Below are the code and all the weights of a small trained network. Each question names an input and a target symbol and asks about switching units off, where a switched-off unit gives its printed mean instead of its output.

import numpy as np


def w(rows, s, z=0):
    codes = np.array(rows[::2]) - 128.0
    scale = np.full(codes.shape[1], s)
    scale[-1] = z or s
    return codes * scale


def norm(h):
    return h / np.sqrt((h * h).mean(-1, keepdims=True) + 1e-5)


def f(y):
    return y / 2 * (1 + np.tanh(0.7978845608 * (y + 0.044715 * y**3)))


def softmax(a):
    e = np.exp(a - a.max(-1, keepdims=True))
    return e / e.sum(-1, keepdims=True)


def log_softmax(a):
    a = a - a.max(-1, keepdims=True)
    return a - np.log(np.exp(a).sum(-1, keepdims=True))


def net(x, mask):
    ids = ['βγεημξπσω'.index(c) for c in x.split()]
    T = len(ids)
    res = E[ids] + P[:T]
    r = norm(res)
    for j in range(3):
        rows = slice(3 * j, 3 * j + 3)
        q, k, v = (r @ M[0][rows].T for M in (Q, K, V))
        z = softmax(np.where(np.tri(T) > 0, q @ k.T / 3**0.5, -1e9)) @ v
        o = O[0][rows]
        res = res + np.where(mask[j], z, o[:, -1]) @ o[:, :-1]
    y = f(norm(res) @ A[0][:, :-1].T + A[0][:, -1])
    res = res + np.where(mask[3:15], y, B[0][:, -1]) @ B[0][:, :-1]
    return log_softmax(norm(res)[-1] @ U[:, :-1].T + U[:, -1])


Q, K, V, O, A, B = {}, {}, {}, {}, {}, {}
E = w([
[79,127,182,122],'β',
[157,129,198,153],'γ',
[144,115,119,176],'ε',
[80,157,198,2],'η',
[127,170,125,175],'μ',
[4,59,53,108],'ξ',
[139,113,113,137],'π',
[78,105,173,134],'σ',
[133,119,66,210],'ω',
],0.016)
P = w([
[209,85,136,76],'0',
[9,71,136,165],'1',
[153,146,155,254],'2',
[33,98,113,188],'3',
[20,61,67,235],'4',
[42,114,129,215],'5',
[77,174,140,161],'6',
[103,122,134,232],'7',
[83,117,126,212],'8',
[162,147,161,201],'9',
],0.0055)
Q[0] = w([
[102,63,253,2],'H1',
[93,57,205,42],'H1',
[190,67,54,159],'H1',
[210,165,33,243],'H2',
[38,201,91,60],'H2',
[135,45,110,203],'H2',
[124,149,89,160],'H3',
[104,150,168,29],'H3',
[142,119,104,53],'H3',
],0.0083)
K[0] = w([
[2,184,191,184],'H1',
[53,132,208,168],'H1',
[219,204,81,160],'H1',
[188,187,93,106],'H2',
[19,159,12,112],'H2',
[203,108,190,86],'H2',
[178,112,113,171],'H3',
[33,182,147,140],'H3',
[74,179,56,145],'H3',
],0.01)
V[0] = w([
[185,40,15,99],'H1',
[82,187,211,206],'H1',
[70,218,147,219],'H1',
[146,108,88,23],'H2',
[31,173,55,129],'H2',
[169,254,21,123],'H2',
[56,157,108,230],'H3',
[39,218,97,170],'H3',
[156,199,83,145],'H3',
],0.0075)
O[0] = w([
[169,30,69,91,77],'H1',
[150,142,241,175,230],'H1',
[81,115,183,140,210],'H1',
[106,187,141,213,2],'H2',
[196,24,50,58,83],'H2',
[153,47,221,146,2],'H2',
[161,70,133,231,216],'H3',
[150,2,156,134,124],'H3',
[19,91,194,80,86],'H3',
],0.0064,0.0043)
A[0] = w([
[74,126,170,160,95],'N1',
[106,150,98,197,128],'N2',
[107,186,152,118,38],'N3',
[118,104,96,155,13],'N4',
[141,149,168,53,199],'N5',
[147,149,82,116,5],'N6',
[114,135,165,46,201],'N7',
[144,162,73,254,76],'N8',
[154,76,121,115,63],'N9',
[115,126,149,90,45],'N10',
[73,179,164,205,75],'N11',
[76,43,103,112,89],'N12',
],0.013,0.0031)
B[0] = w([
[212,254,99,138,197],'N1',
[197,109,144,80,202],'N2',
[54,115,95,148,156],'N3',
[149,60,140,113,136],'N4',
[74,98,75,25,145],'N5',
[222,212,149,113,123],'N6',
[81,87,118,77,146],'N7',
[141,16,188,54,238],'N8',
[62,176,88,194,131],'N9',
[193,105,151,79,120],'N10',
[206,239,154,133,254],'N11',
[96,151,138,235,171],'N12',
],0.0068,0.0086)
U = w([
[127,144,255,205,127],'β',
[170,83,178,135,10],'γ',
[160,75,136,167,29],'ε',
[71,82,206,48,254],'η',
[175,99,150,146,32],'μ',
[33,47,106,204,216],'ξ',
[126,223,166,175,186],'π',
[200,147,1,116,72],'σ',
[182,51,148,58,23],'ω',
],0.008,0.0039)

Each question gives the input, a string of symbols that net reads in full, and the target symbol t.
The units are the heads (3 rows each of Q, K, V and O) and the neurons (one row each of A and B). Each row of codes is followed by its name. A weight is (code - 128) times the scale printed after its matrix; where a second scale follows, it is the last column's (O, A, B and U).
mask holds one flag per unit, heads first, then neurons. A switched-off unit (its flag False) gives its mean, the last column of its rows in O or B, instead of its output. The means were averaged over made-up inputs and are rounded, as every weight is.
A unit's drop is (log p(t) with every unit on - log p(t) with that unit switched off) / (log p(t) with every unit on - log p(t) with every unit switched off).
The circuit of an input: a set's keep is (log p(t) with only the set's units on - log p(t) with every unit switched off) / (log p(t) with every unit on - log p(t) with every unit switched off). Starting from the 12 units with the biggest drops (on a tie, the unit counted first), units are removed one at a time, each time the one whose removal leaves the highest keep (on an exact tie, the one counted first), for as long as the keep stays at least 0.8.
circuit, biggest first: the units of the circuit, biggest drop first
k most important neurons: the k neurons with the biggest drops, biggest first
which heads matter: for each layer, one digit per head in row order, 1 if its drop is at least 0.15 and else 0, layers parted by /
drop of u: that unit's drop, to one decimal
input ω μ μ π π π π π ξ μ, target ξ: which heads matter -> 110
input π ω ω, target σ: which heads matter -> 101
input ξ β β β μ, target ξ: circuit, biggest first -> H1, N11
input ε ξ μ η γ π γ π, target ω: circuit, biggest first -> H1, H2, N8
input ω η ω ω γ μ μ ω β ω, target ξ: circuit, biggest first -> H1, N11, N1
input π η η σ β, target π: which heads matter -> 000
input μ γ ω β σ, target π: circuit, biggest first -> N1
input ω γ β β σ ω μ η σ ω, target ξ: which heads matter -> 101
input μ μ η ξ ω, target β: circuit, biggest first -> H1, H2
input ω π η π, target ξ: drop of H1 -> 1.0
input ω ε η ξ η μ μ μ π, target ξ: drop of H1 -> 0.7
input π ξ μ γ σ ε ω, target σ: drop of N5 -> 0.0
input π β γ π, target σ: drop of H3 -> 0.3
input ω ε ε ε, target ξ: most important neuron -> N11
